(in the rows, 128 means zero)
Each row of numbers stands for one node and depends on some of the facts below. Use the named rows to name the rest.

Named rows:
[106 125 131 130 126 126 146 137 115 131 126 154 120 130 124 110 126 141
 139 171 127 123 119 141 151 121  98 147 132  70 110 152 105 127 117 145
 125 141] -> skotra
[124 133 136 120 113 104 115 111 115  93  45 106 127 157 169 102 122 132
  75  82 109 153 112 160 139 156 103 179 142 131 117  88 106  73  61  99
 131 144] -> noskitrar
[117  92 140 132 120 104 134 125 106  85  79 118 123 134 112 130 135 144
  89 102 125 120 133 137 113 138 137 162 170 112 121 121 100 132  98 114
 133 132] -> dregosan
[ 89 111 119 104 129 130 158 127 139 137 156 166 108 194 107 105 110 102
 117 218 182 139 143 125 151 155  95 139 152  73 136 128 134 143  85  94
 141 129] -> lidrum
[101 119 134  92  92  90 103 111 150  90  61 136 105 218 151  73 116 117
  51 111 156 184 129 152 138 175  99 162 158 135 145  81 116 108  49  71
 130 137] -> loflus
[141  97 124 143  99 195 102 179  87 102  71  84  63 127 108 117 133 102
 107  79 117 119 139 128 122 106 106 167 181  96 180 125 133 147  96 118
 185  94] -> plagro
[118  91 137 134 128 113 142 123 103  89  86 112 127 136 111 141 134 133
  89 110 128 114 136 133 115 143 138 165 174 112 122 113 106 126  91 104
 139 132] -> tapugo
[122 173 131 133 108 150  92 125 106 115  78 114  97 151 187  96 129 155
 115 157 119 168  66 186 165 156  88 185 149  89 137 105 111  78  71 103
 121 119] -> kladrok
[109 123 140 143 134 127 158 137 107 133 135 153 117 118 132 129 126 123
 139 181 123 104 114 133 152 115  95 153 139  73 110 137 118 115 107 146
 130 149] -> tribrun
[151 129 131 117 103  71 110 144 178  95  87 161 156 140 138 190 126 251
  94 138 131 137 117 189 102 195 196 172 170 191  99 172 149 136 153 155
 124 115] -> bristal
[131 118 123 159 148 120 116 128 184 153 140 163 117 119 122  94  86 111
 188 129 130 133 105 114 150 131 138 156 110 117 126 116  77 158 128 175
 119 132] -> tedrol
[114 166 126 116 119 126 124 122 124 138  92 140 127 155 179  79 109 130
 125 153 111 159  98 165 174 142  64 164 100  88 106 120 111  70  80 127
 123 151] -> trarol
[110 163  91 121 137 148 128 116 111 138  54 123 134 166 146  68  81 177
 162 140 136 187 141 182 184 166  81 165  87  50  78 113  89  68  82 119
 148 146] -> stokos
[105 125 135 127 113 116 133 143 119 126 117 161 115 129 122  94 130 157
 136 159 123 135 116 148 148 114  98 141 127  70 110 165  95 137 127 160
 117 143] -> nobrer
[104 124 138 135 117 118 139 141 116 126 120 161 114 124 123 103 128 151
 138 163 122 127 116 145 149 112  96 145 131  69 110 157  98 132 123 160
 119 145] -> mastul
[121 136 106  77 174 173 174 101 126 141 144 104 132 146 104 113 154 115
 112 175 142 123  83 111 131 128 123 168 116  58 107 162 122 124 129 127
 114 140] -> steplu
[122  96 151 114 115 116  45 113 166  81 133 144 172 150 162 172 170 211
 109 130  85 129 184 206 123 201 183 182 177 153  96 135 101 163 164 132
  68 145] -> brizok
[134 104 110  82 179 163 176  86 117 102 107  60 140 153  94 151 162 102
  64 117 143 109 101 100  97 152 164 189 161 100 118 120 128 118 100  81
 129 128] -> fufak
[129 106 150 127 134 105 100 113 171  83 101 152 141 159 146 186 153 208
 104 146 131 128 142 182 126 183 194 195 180 147  83 109 150 132 142 146
 110 162] -> grurel

Facts:
tigo (each to the one after it):
kikom > rodin > rofes > rudu > klaflam > poklepi
flusker > tubus > pluskos > zuplavom > vegede > seflak > grures > klebe > sogistim > zofla
redrus > klegron > fezepe > plizer > brobitrus > zopler > roborum > grugo > lidrum > tivupa > difas
mipus > lugistus > skube > stubu > tributram > gepin > staflin
gufon > pluplim > rires > dedal > lada > tribrun > plasum > brekluklas > flobrom
plivor > stolok
defan > sturistis > tedrol > nepom > tripluk
grakli > mugam
geplon > mimuzom > stibu > skotra > flikin > pebriden > stagon
kabrarir > fedro > grepla
brizok > grosa > kiplik > lusos > rafik > viflu > nizeflu > natrem > bremar > nofum > stomel > geno
klelun > mastul > mudre > trenos > replebom > rugra > tustu > nubu
taklon > skugre > tuzi > stabunel > nuflas > trifek > kugrum
suke > tatris > gide > treplos > rotul > plistas > nostegruk > steplu > fode > plavi > fufak > sosta
fodrim > tritak > bapom > voplal > pudru
fuvi > grokemo > nesen > drufura > plagro > nuvu
fluki > plopur > stugufe > ligive > nuples > tapugo
bristal > drudan > bastal > goga > kestak > vepir > dazuna > keflutrok > drifles > lapo > kiskive > liklor > zatrusel
sufeste > neba > flune > grurel
kobre > skadren
nobrer > stefega > skada > zati > plodus
sabel > skabrom > lidrarun > muzek > tostol > farutror > dresan > borim > pigon
klepun > biplel > flope > gramis > plife
digrim > stoskor > dreflis > dregosan > vapla
{skaskatus,gide,flusker,redrus,gepin,bapom,trotresta,lidrum,skadren,gufon,tustu,mastul,defan,tribrun,plasum,mudre,pigon,kugrum,neba,plidi,pebriden,nuflas,steplu,lomul,masim,klelun,trarol,taklon,geno,stagon,suke,fodrim,brobitrus,fluki,trenos,nizoskol,flope,nobrer,fezepe,plodus,skotra,fode,seflak,tivupa,rodin,gragrom,stokos,vete,dedal,digrim,gelon,grugo,tributram,nuvu} gegristom a
{kikom,ligru,plife,mimuzom,vepir,stubu,biplel,rires,lada,tripluk,pluplim,treplos,nepom,skube,tedrol,plavi,dazuna,stibu,tatris,sosta,klepun,nuples,flobrom,staflin} gegristom d
{klebe,tubus,sogistim,geplon,nesen,zofla,vegede,grokemo,replebom,tostol,poklepi,fuvi,rofes,zatrek,sturistis,fedro,pluskos,muzek,denal,nubu} gegristom c
{mipus,klaflam,fufak,ligive,rugra,skugre,stoskor,skekoduk,zati,lugistus,gramis,tapugo,skada,zatrusel,noskitrar,zuder,drudan,grepla,rotul,stabunel,loflus,trifek,flikin,liklor,skabrom,nostegruk,mugam,kobre,stomel,gorik,dregosan,bastal,resto,stefega,stugufe,plopur,zopler} gegristom b
{pudru,plivor,lidrarun,goga,dreflis,voplal,flobresku,tuzi,sufeste,kladrok,klerik,plistas,grosa,tritak,stolok,dresan,rudu} gegristom f
{farutror,vurol,grakli,kabrarir,vapla,borim,brekluklas,plagro,sabel} gegristom e
{klegron,viflu,drifles,kestak,lapo,grurel,lusos,natrem,bremar,rafik,roborum,brizok,plizer,grures,difas,nofum,flune,bristal,keflutrok,drufura,zuplavom,kiskive,kiplik,nizeflu} gegristom g
[kikom,klaflam,poklepi,rofes,rodin,rudu] pagovar plidi
[gide,fufak,steplu,rotul,treplos,suke,plavi,nostegruk,fode,tatris,sosta,plistas] pagovar trotresta
[klebe,flusker,tubus,sogistim,zofla,vegede,grures,pluskos,seflak,zuplavom] pagovar stokos
[redrus,klegron,lidrum,roborum,plizer,difas,brobitrus,fezepe,tivupa,grugo,zopler] pagovar loflus
[gepin,mipus,lugistus,stubu,skube,staflin,tributram] pagovar flobresku
[bapom,pudru,fodrim,voplal,tritak] pagovar zuder
[farutror,lidrarun,pigon,borim,tostol,skabrom,sabel,muzek,dresan] pagovar vete
[ligive,tapugo,fluki,nuples,stugufe,plopur] pagovar kladrok
[viflu,lusos,natrem,bremar,rafik,brizok,geno,nofum,stomel,grosa,kiplik,nizeflu] pagovar resto
[rugra,tustu,mastul,mudre,replebom,klelun,trenos,nubu] pagovar denal
[skadren,kobre] pagovar skaskatus
[skugre,kugrum,nuflas,stabunel,taklon,trifek,tuzi] pagovar trarol
[gufon,tribrun,plasum,rires,lada,pluplim,brekluklas,flobrom,dedal] pagovar gelon
[drifles,kestak,lapo,vepir,goga,zatrusel,drudan,bristal,liklor,dazuna,keflutrok,bastal,kiskive] pagovar ligru
[stoskor,vapla,dreflis,dregosan,digrim] pagovar zatrek
[plivor,stolok] pagovar skekoduk
[defan,tripluk,nepom,tedrol,sturistis] pagovar gorik
[plife,biplel,gramis,flope,klepun] pagovar masim
[grakli,mugam] pagovar gragrom
[zati,skada,nobrer,plodus,stefega] pagovar nizoskol
[grurel,neba,flune,sufeste] pagovar lomul
[mimuzom,geplon,pebriden,stagon,flikin,stibu,skotra] pagovar noskitrar
[kabrarir,grepla,fedro] pagovar vurol
[nesen,grokemo,fuvi,plagro,drufura,nuvu] pagovar klerik

Name these rows:
No name comes twice in this set of rows, the named rows included.
[125  95 141 114 138 133  64 103 158  91 149 127 182 158 163 197 160 185
 111 153  92 114 192 196 127 216 183 189 183 154  95 116 119 146 146 104
  82 140] : viflu
[128 101 113 134 165 137 116 102 153  87  75 129 153 171 116 192 124 235
 142 146 157 144 184 191 137 210 211 201 177 108  59  89 141 121 131 123
 144 157] : grures
[157 129 113 118 146 101 147 128 166 110 117 133 173 154 143 233 108 205
  97 175 148 110 128 172 106 224 198 187 182 193  98 138 180 107 122 105
 149 107] : lapo
[106 114 108 114 156 177 135 117  97 150 193 108 174 138 140 147 120  89
 145 203 101  92 178 145 152 177  88 151 139  78 121 140  95 122 100  70
 117 109] : geno
[126 179 108  59 149 161 137  92 143 142  97 101 131 167 159  63 146 123
  95 137 119 170  53 141 153 136  90 180  78  76 101 149 114  79 109 130
  97 155] : trotresta
[136 113 126 173 173 133 147 122 171 160 162 152 122 113 131 136  79  72
 192 154 132  99 104  98 154 133 134 168 123 117 126  85 106 132 104 154
 135 138] : flobrom
[110  92 144 104 128 100 103 108 198  83 124 172 125 219 131 174 143 177
  85 186 179 146 162 168 128 206 189 184 202 148 111  88 173 154 119 108
 119 154] : roborum
[141  94 136 157 101 191 111 181  81 102  78  87  56 116 117 134 136  87
 106  84 109 103 130 123 123  96 102 172 189  99 179 113 143 137  89 124
 186 103] : farutror
[ 84 112 131 105 100 109 132 138 148 126 136 184  95 186 106  77 120 132
 117 194 171 158 134 135 150 136  94 129 144  74 137 150 112 163 106 127
 123 134] : fezepe
[114  91 148 136 105  95 123 133 109  79  71 128 116 129 111 117 143 158
  87  89 120 128 128 141 113 126 138 157 169 112 123 132  88 139 107 132
 124 136] : mipus

Now the same nodes, written a new way:
Known rows:
[ 70 126 139 130  61  80 137  94 121 116 145  97 110 150 142 106 133  98
 154 138 153 135  80 101 121 227 130 203  80 103 179  43 144 140] -> plivor
[169 147  96 181 226 140 107 132 124 105 126  49 128 144 142 123 129 121
 135 143 100 104  89 107 125 190 123 132 111 126 167 118 104 124] -> muzek
[ 99  97 135  95  83 109 139 104 103 141 144 205 120 115 125 139 149 135
 140 129 147 136 140 120 149 103 131 120 143 129  87 114 128 124] -> skada
[132 136 127 141 113 109 124 135 132 129 129 129 130 125 129 100 115 128
 131 130 130 124 111 118 124 149 125 136 128 127 149 126 131 135] -> tripluk
[174 153 154 121 130 128 148 139 135 141 101 135 130 122 135 160  75 125
  90 127 149 153 166 163 136 104 126 118 101 136 143 127 150 123] -> kiplik
[ 95 137 128 163 112 133 111 149 153 127 129 145 136 113 128  79 112 135
 117 142 124 116 103 111 111 156 120 126 135 132 135 145 123 137] -> flobrom
[ 33 105 115 126  22 114 110 113 158 120 138  87 112 187 137 112 133  93
 144 119 140 129  90 120  93 232 134 183  80 103 171  66 124 143] -> flobresku
[ 49 128 142 142  57  97 128 104 136 114 146 109 115 138 141 100 133 104
 149 145 147 129  78  93 106 231 127 197  79 104 170  60 144 143] -> rudu
[ 78  98 139 107  79 127 131 114 118 138 144 215 124 106 125 131 147 140
 134 137 138 131 137 114 135 104 128 113 142 131  78 131 127 127] -> trifek
[127 154 150 153 127 203 138 150 168 138 121 105 146  80 125 121  92 138
  88 135 148 138 133 177  81  71 123 143 158 140 113 172 148 134] -> lapo
[171 139 131 122 156 127 148 135 106 114 117 118 136 115 118 126 150 135
 116 101 103 142 143 141 155 110 135  94 147 137 117 140 157 128] -> fezepe
[ 89 103 150  78 109 127 131 107 129 146 149 226 120  91 117 139 148 128
 153 127 132 121 134 109 142  83 129 117 149 112  94 128 160 122] -> rotul
[148 153 146 136 143 141 152 132 135 146 102 120 137 136 124 125  98 128
  87 131 145 145 138 167 130  82 127 123 142 132 139 134 132 125] -> grurel
[ 86 102 144 109  71 134 147 113 109 129 142 222 130  90 120 141 163 139
 128 113 118 144 126 121 129 117 137  88 137 127  75 131 165 133] -> zopler
[ 97 113 110 172 164 174 126  98 119 137 140 169 124 128 145 170 124 122
 122 157 130 117  66 114  87 166 125 110  93 114 124 108 103 122] -> farutror
[ 46 106 158 100  98 161 114 128 162 141 151 245 130  68 115 128 147 139
 146 137 118 111 131  96 110  87 125 102 145 114  74 164 166 127] -> fufak
[133 137 127 141 113 107 124 136 131 129 129 128 130 125 129 100 115 128
 131 130 130 124 112 120 125 147 125 137 128 127 149 125 131 135] -> plife
[149 137 129 124 159 129 126 144 126 122 120 119 134 120 121 116 133 139
 122 126 118 125 153 129 148 100 126 117 150 140 115 153 123 124] -> plodus
[128 136 127 140 161 142 117 152 138 122 120 129 137 116 122  98 131 142
 110 135 117 121 146 125 145 105 122 111 159 143 106 160 115 124] -> plasum

Rows to name:
No name comes twice in this set of rows, the named rows included.
[ 83 126 150 122  45  78 129 106 130 110 144 119 105 127 153 140 109  97
 155 138 152 139 108  91 117 251 126 193  38 109 177  48 164 139] : grosa
[170 133 120 117 171 109 135 131 104 127 118 107 127 140 124 106 134 132
 118 124 132 131 149 140 178 103 127 126 162 141 126 123 109 118] : gufon
[ 88  80 116  87  41 143 137 117 118 133 133 195 125 143 116 160 169 124
 124  78 111 150 137 155 125 119 147  72 137 124  82 126 152 133] : loflus
[145 133 119 139 125  95 130 127 115 133 127 120 125 140 131  91 115 123
 127 130 141 128 106 126 149 151 126 144 140 129 157 103 119 131] : pluplim
[170 155 108 173 199 108 113 127 123 105 124  35 135 162 138 158 139 134
 164 151  94 102 110  86  94 164 126 139  77 121 169 145  89 131] : vegede
[ 58 100 143 123  63 190 116 132 151 131 164 201 133  48 125 129 140 149
 136 138 140 124 133 123  85  91 125 132 158 138  52 171 146 135] : liklor
[188 151 151 114 134 116 154 132 124 143 100 128 126 131 135 164  75 121
  93 124 153 156 167 166 146 104 127 122 102 137 149 115 150 121] : brizok
[155 157 150 141 136 149 168 131 126 136  99 127 143 122 119 131 114 129
  79 110 126 158 125 173 126  96 136  97 139 130 136 133 164 131] : plizer
[144 143 136 125 139  99 129 141 124 124 117 108 141 142 119 136 142 153
 143 139 115 123 167 109 125  78 126 120 125 138 114 174 101 128] : seflak
[ 75 104 153  86 105 140 125 114 140 145 150 232 124  84 116 135 148 132
 152 130 127 118 134 104 130  87 128 111 147 114  87 140 161 124] : nostegruk
[ 70 125 140 138  50 124 132 101 136 112 163  74 114 106 144 107 128 102
 159 138 164 132  76 116  89 213 127 229 100 109 162  63 158 146] : goga
[191 154 104 162 203  91 122 117 106 108 123  25 131 174 138 165 140 129
 169 146 102 108 111  92 110 162 128 147  77 119 178 127  87 128] : tubus
[154 153 144 132 145 135 155 129 130 147 102 116 135 142 125 125  99 128
  88 129 148 147 139 169 135  83 128 126 142 132 142 127 131 124] : flune
[134 143 145 111 183 151 115 150 159 127 127 143 137  92 113 114 133 135
 135 125 102 109 147 116 135  82 123 109 155 124 117 172 158 123] : steplu

The same nodes again, as new rows of numbers:
Some rows with their names:
[130 129 118 136 114 117 122 113 120 122 140 123 127 119 104 164 122 133
 116 123 125 142 139 125 132 122 122 135 135 162 122 121 114 143 121] -> viflu
[124 140 138 131 113 137 133 133 119 123 121 136 129 122 115 123 124 125
 121 126 139 119 127 125 129 133 142 129 129 111 125 143 117 128 126] -> kugrum
[125 136 117 126 118 125 129 147 134 145 119 125 124 152 208 114 138 125
 137 123 120 116 127 125 125 124 135 110 148 111 124 120 161 131 122] -> lada
[121 130 133 128 112 130 139 133 120 122 120 139 128 130 115 114 122 125
 136 126 124 119 127 123 126 129 131 127 124 111 133 134 116 118 127] -> dedal
[115 135 127 121 153 160 121 127 120 119 142 126 128 117 101 108 132 137
 120 127 123 133 127 124 119 140 121 139 117 110 135 142 115 139 120] -> gorik
[129 124 137 123 112 115 141 135 118 123 122 137 129 131 123 112 123 126
 132 150 124 131 127 125 126 128 124 134 117 111 133 125 117 118 122] -> defan
[132 133 116 123 125 115 131 139 139 139 120 125 125 150 219 111 139 124
 144 123 120 117 126 127 127 137 127 110 136 112 124 119 162 122 123] -> tedrol
[128 144 117 128 128 127 124 139 127 150 119 126 125 145 211 119 148 124
 126 122 122 116 127 134 129 133 143 110 147 111 123 121 162 139 125] -> staflin
[118 126 131 121 110 113 130 157 125 147 118 123 129 117 147 110 134 122
 138 122 121 131 124 139 144 132 123 116 157 193 124 138 137 133 124] -> flobresku
[128 121 129 123 110 112 134 134 131 149 118 124 128 126 159 129 124 122
 139 122 122 121 126 126 149 122 133 113 161 185 124 120 131 118 136] -> voplal
[127 122 130 123 110 112 132 141 123 149 117 124 128 125 156 133 124 123
 135 122 123 119 125 128 147 121 136 113 168 182 123 124 133 121 131] -> pudru
[146 122 152 131 139 130 120 112 136 120 120 123 131 120 114 141 130 124
 117 124 166 164 127 133 121 120 123 117 142 150 126 122 116 142 158] -> lapo
[128 144 117 134 129 130 121 134 138 159 119 125 125 146 207 120 151 123
 119 122 121 117 127 134 130 137 147 110 143 110 124 121 168 143 129] -> flobrom
[120 122 122 122 116 121 130 150 143 125 119 123 127 116 104 120 138 124
 131 123 122 139 126 137 133 123 121 129 120 165 123 144 132 142 129] -> vurol
[159 140 143 131 151 123 129 123 119 123 118 135 127 120 105 139 124 123
 138 126 131 126 126 124 143 137 172 158 135 109 128 144 117 128 120] -> grugo
[160 131 133 125 142 118 137 135 119 122 118 128 126 120 104 132 123 125
 158 126 124 119 126 124 137 124 162 157 138 111 134 138 116 120 120] -> brobitrus
[130 121 118 132 113 114 123 128 118 123 146 127 138 128 105 105 124 123
 144 136 147 116 127 126 131 134 133 137 117 111 126 120 115 117 122] -> gide
[129 121 128 122 110 111 135 136 121 148 118 124 132 129 170 137 124 123
 138 124 122 123 124 138 146 123 124 116 152 188 123 120 143 117 129] -> tritak
[126 126 130 123 112 119 139 136 119 122 123 138 135 132 127 120 123 126
 136 142 124 121 126 125 123 134 124 132 118 111 135 131 118 118 122] -> mastul

Name these rows:
No name comes twice in this set of rows, the named rows included.
[165 140 139 136 152 123 122 124 120 124 118 134 128 119 104 136 124 123
 127 126 132 129 126 125 138 136 173 155 135 110 148 142 116 136 119] : tivupa
[158 121 142 134 172 114 119 113 136 123 119 124 127 119 100 167 125 125
 118 123 126 143 126 126 137 122 149 152 140 139 135 129 120 142 121] : difas
[150 127 133 126 190 143 121 114 119 120 134 126 126 121 100 145 124 137
 136 125 126 119 128 123 121 123 145 163 123 107 127 133 115 129 119] : zopler
[126 154 116 122 137 154 122 119 119 119 152 125 127 117 102 112 124 147
 117 127 123 147 149 124 120 155 120 143 117 111 125 133 113 154 119] : resto
[131 121 119 124 111 113 125 131 118 125 144 128 136 131 105 105 124 124
 137 154 140 118 127 135 130 124 128 140 117 110 126 120 117 118 121] : suke
[128 120 118 129 110 110 121 136 120 160 125 123 132 124 137 109 125 121
 135 121 138 116 125 152 152 121 147 119 158 173 121 120 126 120 129] : plistas
[149 122 148 133 139 130 120 112 138 120 119 123 133 120 113 140 127 125
 116 123 166 162 127 134 121 120 122 116 143 150 132 122 116 145 156] : kiskive
[128 123 118 145 148 143 118 114 121 122 156 126 136 124  99 107 125 125
 117 126 163 117 130 127 120 124 132 137 116 107 134 120 116 141 121] : fufak

